Here is a tiny trained network, its code and every weight. The questions are about switching its units off for an input and a target symbol, where a switched-off unit gives its printed mean instead of its output.

import numpy as np


def w(rows, s, z=0):
    codes = np.array(rows[::2]) - 128.0
    scale = np.full(codes.shape[1], s)
    scale[-1] = z or s
    return codes * scale


def f(y):
    return np.maximum(y, 0)


def softmax(a):
    e = np.exp(a - a.max(-1, keepdims=True))
    return e / e.sum(-1, keepdims=True)


def log_softmax(a):
    a = a - a.max(-1, keepdims=True)
    return a - np.log(np.exp(a).sum(-1, keepdims=True))


def net(x, mask):
    ids = ['ΔΛαβεηθμξτψω'.index(c) for c in x.split()]
    T = len(ids)
    res = E[ids] + P[:T]
    q, k, v = (res @ M[0].T for M in (Q, K, V))
    z = softmax(np.where(np.tri(T) > 0, q @ k.T / 4**0.5, -1e9)) @ v
    res = res + np.where(mask[0], z, O[0][:, -1]) @ O[0][:, :-1]
    y = f(res @ A[0][:, :-1].T + A[0][:, -1])
    res = res + np.where(mask[1:17], y, B[0][:, -1]) @ B[0][:, :-1]
    return log_softmax(res[-1] @ U[:, :-1].T + U[:, -1])


Q, K, V, O, A, B = {}, {}, {}, {}, {}, {}
E = w([
[156,152,221,137,224],'Δ',
[147,171,166,151,166],'Λ',
[208,200,95,155,100],'α',
[116,133,128,145,178],'β',
[161,127,155,132,167],'ε',
[163,137,57,140,112],'η',
[59,127,157,146,63],'θ',
[107,103,164,237,139],'μ',
[6,51,37,102,124],'ξ',
[134,83,200,112,123],'τ',
[50,120,142,28,111],'ψ',
[222,75,127,42,142],'ω',
],0.021)
P = w([
[103,175,2,135,193],'0',
[139,188,18,148,65],'1',
[97,131,111,120,66],'2',
[134,155,80,140,61],'3',
[100,154,128,135,114],'4',
[81,117,149,113,71],'5',
[13,95,212,97,118],'6',
[111,186,155,136,142],'7',
],0.0072)
Q[0] = w([
[164,225,206,163,46],'head 1',
[31,13,102,59,226],'head 1',
[162,92,192,3,146],'head 1',
[165,29,69,187,68],'head 1',
],0.0055)
K[0] = w([
[22,75,210,78,134],'head 1',
[53,254,113,117,144],'head 1',
[236,50,143,106,170],'head 1',
[220,197,94,143,186],'head 1',
],0.0084)
V[0] = w([
[40,218,72,221,92],'head 1',
[42,193,125,141,73],'head 1',
[115,93,162,215,139],'head 1',
[195,254,225,157,191],'head 1',
],0.0078)
O[0] = w([
[143,130,80,127,81,253],'head 1',
[114,155,110,41,6,230],'head 1',
[44,112,119,170,42,116],'head 1',
[65,202,74,113,138,81],'head 1',
],0.012,0.0028)
A[0] = w([
[149,64,155,114,172,137],'neuron 1',
[49,103,114,81,99,85],'neuron 2',
[77,87,78,105,117,122],'neuron 3',
[134,186,100,168,163,215],'neuron 4',
[170,136,154,167,126,155],'neuron 5',
[124,155,103,147,73,95],'neuron 6',
[192,73,101,152,93,49],'neuron 7',
[147,114,218,78,63,185],'neuron 8',
[176,120,203,124,87,133],'neuron 9',
[93,231,143,92,90,2],'neuron 10',
[141,128,64,123,98,122],'neuron 11',
[140,164,146,220,92,185],'neuron 12',
[142,144,125,3,112,162],'neuron 13',
[84,145,154,131,68,211],'neuron 14',
[156,171,96,129,120,76],'neuron 15',
[95,151,50,136,151,163],'neuron 16',
],0.012,0.0031)
B[0] = w([
[104,152,175,203,109,183],'neuron 1',
[199,137,138,93,92,217],'neuron 2',
[113,150,139,61,138,194],'neuron 3',
[85,120,146,125,242,185],'neuron 4',
[81,103,134,66,107,162],'neuron 5',
[142,161,178,172,120,207],'neuron 6',
[80,95,107,91,181,179],'neuron 7',
[163,163,70,126,121,250],'neuron 8',
[73,122,49,89,113,205],'neuron 9',
[111,133,104,204,146,206],'neuron 10',
[120,137,137,132,150,195],'neuron 11',
[138,116,254,104,81,194],'neuron 12',
[190,122,147,131,115,209],'neuron 13',
[173,90,107,145,147,233],'neuron 14',
[62,138,165,197,178,159],'neuron 15',
[118,51,120,105,123,196],'neuron 16',
],0.0073,0.012)
U = w([
[72,144,72,66,147,1],'Δ',
[4,131,38,161,89,53],'Λ',
[121,190,84,175,129,50],'α',
[109,94,107,119,108,50],'β',
[158,89,56,130,168,145],'ε',
[94,153,105,94,115,172],'η',
[163,229,54,129,88,158],'θ',
[7,85,180,155,17,174],'μ',
[62,66,83,11,97,111],'ξ',
[82,195,186,61,80,205],'τ',
[217,210,137,2,144,113],'ψ',
[242,96,183,87,157,199],'ω',
],0.0073,0.0039)

Each question gives the input, a string of symbols that net reads in full, and the target symbol t.
The units are the heads (4 rows each of Q, K, V and O) and the neurons (one row each of A and B). Each row of codes is followed by its name. A weight is (code - 128) times the scale printed after its matrix; where a second scale follows, it is the last column's (O, A, B and U).
mask holds one flag per unit, heads first, then neurons. A switched-off unit (its flag False) gives its mean, the last column of its rows in O or B, instead of its output. The means were averaged over made-up inputs and are rounded, as every weight is.
A unit's drop is (log p(t) with every unit on - log p(t) with that unit switched off) / (log p(t) with every unit on - log p(t) with every unit switched off).
The circuit of an input: a set's keep is (log p(t) with only the set's units on - log p(t) with every unit switched off) / (log p(t) with every unit on - log p(t) with every unit switched off). Starting from the 12 units with the biggest drops (on a tie, the unit counted first), units are removed one at a time, each time the one whose removal leaves the highest keep (on an exact tie, the one counted first), for as long as the keep stays at least 0.8.
circuit, biggest first: the units of the circuit, biggest drop first
k most important neurons: the k neurons with the biggest drops, biggest first
drop of u: that unit's drop, to one decimal
input μ ψ Δ η μ α, target μ: circuit, biggest first	(head 1; neuron 12; neuron 8)
input Λ Λ α, target α: circuit, biggest first	(head 1; neuron 10; neuron 15; neuron 4)
input μ Λ τ α α, target τ: 2 most important neurons	(neuron 12; neuron 14)
input Λ ξ θ Λ ξ Λ, target ξ: circuit, biggest first	(head 1; neuron 9; neuron 7)
input ε θ μ ξ Δ, target ξ: 2 most important neurons	(neuron 9; neuron 5)
input Λ ψ Λ ψ μ ξ β Λ, target ξ: circuit, biggest first	(head 1; neuron 9; neuron 5)
input ω ξ ξ μ α, target ξ: circuit, biggest first	(head 1; neuron 9; neuron 7)
input θ μ μ Λ, target μ: circuit, biggest first	(head 1)
input ψ Λ β η α ψ Λ, target ψ: circuit, biggest first	(head 1; neuron 8)
input Λ ω η ξ θ, target ξ: 4 most important neurons	(neuron 9; neuron 7; neuron 1; neuron 10)
input α μ Λ μ, target μ: 2 most important neurons	(neuron 12; neuron 8)
input μ β Λ, target μ: 2 most important neurons	(neuron 8; neuron 12)
input Λ θ Δ θ, target θ: drop of head 1	0.5
input θ θ Λ, target θ: drop of head 1	1.1
input Λ τ ω α, target ω: most important neuron	(neuron 12)
input Λ Λ Λ Λ, target Λ: drop of neuron 9	-0.1
input θ ψ η ω α, target ω: drop of neuron 2	-0.1
